Below is a small trained network, with its code and all its weights. Each question gives an input and a class and asks what happens when units are switched off, that is, made to give their printed mean instead of their output.

import numpy as np


def w(rows, s, z=0):
    codes = np.array(rows[::2]) - 128.0
    scale = np.full(codes.shape[1], s)
    scale[-1] = z or s
    return codes * scale


def norm(h):
    return h / np.sqrt((h * h).mean(-1, keepdims=True) + 1e-5)


def f(y):
    return np.maximum(y, 0)


def log_softmax(a):
    a = a - a.max(-1, keepdims=True)
    return a - np.log(np.exp(a).sum(-1, keepdims=True))


def net(x, mask):
    res = np.array(x, float).reshape(1, 6) / 4 @ E
    u = 0
    for l in range(3):
        y = f(norm(res) @ A[l][:, :-1].T + A[l][:, -1])
        res = res + np.where(mask[u : u + 9], y, B[l][:, -1]) @ B[l][:, :-1]
        u += 9
    return log_softmax(norm(res)[-1] @ U[:, :-1].T + U[:, -1])


A, B = {}, {}
E = w([
[132,125,130,122,124,124],'x0',
[87,88,253,156,198,106],'x1',
[208,54,147,59,135,52],'x2',
[146,180,118,169,206,76],'x3',
[52,83,131,130,104,71],'x4',
[127,128,127,128,128,127],'x5',
],0.0073)
A[0] = w([
[95,137,231,131,242,117,43],'L0N0',
[117,172,117,136,202,66,53],'L0N1',
[107,1,91,184,42,205,52],'L0N2',
[136,125,151,127,87,189,115],'L0N3',
[160,96,139,95,190,119,108],'L0N4',
[121,133,58,103,153,148,137],'L0N5',
[149,152,100,89,83,106,99],'L0N6',
[57,205,88,137,163,128,219],'L0N7',
[118,86,117,48,186,81,252],'L0N8',
],0.0083,0.0016)
B[0] = w([
[97,16,128,62,146,162,254],'L0N0',
[199,62,158,174,82,83,196],'L0N1',
[168,110,120,145,137,91,226],'L0N2',
[130,93,189,135,173,118,185],'L0N3',
[95,119,140,51,85,223,185],'L0N4',
[64,2,130,125,172,117,183],'L0N5',
[92,72,105,144,198,153,181],'L0N6',
[119,109,167,58,126,95,236],'L0N7',
[58,198,140,98,68,130,224],'L0N8',
],0.0066,0.0052)
A[1] = w([
[126,102,136,188,78,100,59],'L1N0',
[82,119,124,56,176,144,177],'L1N1',
[192,109,129,108,129,99,240],'L1N2',
[164,140,47,187,103,101,191],'L1N3',
[108,165,132,162,202,66,95],'L1N4',
[232,114,158,109,153,240,1],'L1N5',
[132,147,119,87,168,69,153],'L1N6',
[125,41,154,95,155,188,169],'L1N7',
[89,62,138,126,2,149,191],'L1N8',
],0.0094,0.0011)
B[1] = w([
[169,125,196,81,252,16,144],'L1N0',
[61,218,3,129,76,192,202],'L1N1',
[111,134,202,120,29,129,169],'L1N2',
[43,11,138,172,190,162,160],'L1N3',
[212,146,121,225,76,106,148],'L1N4',
[87,140,156,121,229,30,197],'L1N5',
[174,178,81,202,17,170,157],'L1N6',
[238,153,65,163,79,166,254],'L1N7',
[149,169,137,201,165,64,243],'L1N8',
],0.0067,0.0087)
A[2] = w([
[122,126,7,63,76,128,252],'L2N0',
[31,151,145,182,197,103,104],'L2N1',
[216,79,234,182,77,133,152],'L2N2',
[113,97,251,139,161,163,128],'L2N3',
[3,155,67,91,87,4,168],'L2N4',
[187,175,125,74,255,169,62],'L2N5',
[97,180,128,45,191,146,72],'L2N6',
[122,235,162,219,135,170,146],'L2N7',
[160,100,227,175,112,167,93],'L2N8',
],0.0072,0.0031)
B[2] = w([
[59,152,194,155,157,180,253],'L2N0',
[184,168,125,2,108,118,186],'L2N1',
[97,182,37,195,94,122,230],'L2N2',
[72,57,112,130,185,142,160],'L2N3',
[203,123,159,95,182,165,240],'L2N4',
[123,134,150,106,156,77,179],'L2N5',
[184,67,151,125,163,90,141],'L2N6',
[144,131,157,134,21,105,202],'L2N7',
[114,118,97,160,132,143,170],'L2N8',
],0.0087,0.0061)
U = w([
[35,1,66,118,193,195,125],'0',
[153,107,58,204,96,48,124],'1',
[159,101,175,41,227,41,114],'2',
[151,138,141,161,131,154,232],'3',
[100,169,152,53,49,145,2],'4',
],0.0092,0.0024)

Each question gives the input, the list of numbers given to net, and the class t.
The units are the neurons (one row each of A and B). Each row of codes is followed by its name. A weight is (code - 128) times the scale printed after its matrix; where a second scale follows, it is the last column's (A, B and U).
mask holds one flag per neuron, layer by layer. A switched-off neuron (its flag False) gives its mean, the last column of its row in B, instead of its output. The means were averaged over made-up inputs and are rounded, as every weight is.
A unit's drop is (log p(t) with every unit on - log p(t) with that unit switched off) / (log p(t) with every unit on - log p(t) with every unit switched off).
The circuit of an input: a set's keep is (log p(t) with only the set's units on - log p(t) with every unit switched off) / (log p(t) with every unit on - log p(t) with every unit switched off). Starting from the 12 units with the biggest drops (on a tie, the unit counted first), units are removed one at a time, each time the one whose removal leaves the highest keep (on an exact tie, the one counted first), for as long as the keep stays at least 0.8.
units of the circuit, in order: the units of the circuit, biggest drop first
most important unit: the unit with the biggest drop
k most important neurons: the k neurons with the biggest drops, biggest first
top k neurons in layer l: the k neurons of layer l with the biggest drops, biggest first
input [6,6,7,-8,-4,8], class 1: 2 most important neurons	(L2N2; L1N7)
input [3,3,8,6,7,-7], class 4: most important unit	L0N8
input [-5,4,-3,-3,-6,4], class 2: units of the circuit, in order	(L1N5; L2N5; L2N0)
input [-3,3,-5,-5,6,6], class 2: top 2 neurons in layer 2	(L2N1; L2N4)
input [6,2,-7,5,-5,7], class 4: units of the circuit, in order	(L2N7; L2N1)
input [5,5,-6,-3,-5,-7], class 4: 3 most important neurons	(L1N1; L2N7; L1N7)
input [-3,5,3,-7,-7,7], class 1: 2 most important neurons	(L1N7; L2N2)
input [0,1,8,-6,3,-3], class 4: units of the circuit, in order	(L0N8; L1N5)
input [-4,-4,-2,-2,-1,3], class 0: units of the circuit, in order	(L0N6; L1N6; L2N7)
input [-5,0,4,-6,7,-7], class 2: top 4 neurons in layer 1	(L1N0; L1N7; L1N4; L1N6)
input [-7,-7,0,2,-7,-5], class 0: 2 most important neurons	(L0N5; L1N8)
input [-1,4,7,8,-3,1], class 1: units of the circuit, in order	(L0N1; L2N2; L2N4)
input [1,-4,-2,-4,5,-1], class 2: top 3 neurons in layer 1	(L1N0; L1N8; L1N6)
input [-2,0,7,-3,5,-8], class 4: most important unit	L1N5
input [-4,-8,-4,-5,6,0], class 0: top 3 neurons in layer 1	(L1N5; L1N3; L1N7)
input [5,6,2,4,6,-2], class 0: units of the circuit, in order	(L0N0; L2N3)
input [-3,-3,-6,5,-8,5], class 2: top 2 neurons in layer 0	(L0N8; L0N7)
input [-7,4,8,-8,3,-8], class 1: 3 most important neurons	(L1N8; L2N2; L0N7)
input [1,5,-1,5,-3,1], class 0: 2 most important neurons	(L0N0; L1N8)
input [-7,1,1,-4,-7,-2], class 2: most important unit	L1N5
input [-6,0,4,-6,-3,4], class 1: top 2 neurons in layer 1	(L1N5; L1N8)
input [-5,-8,6,-5,-2,-2], class 0: top 2 neurons in layer 0	(L0N6; L0N1)
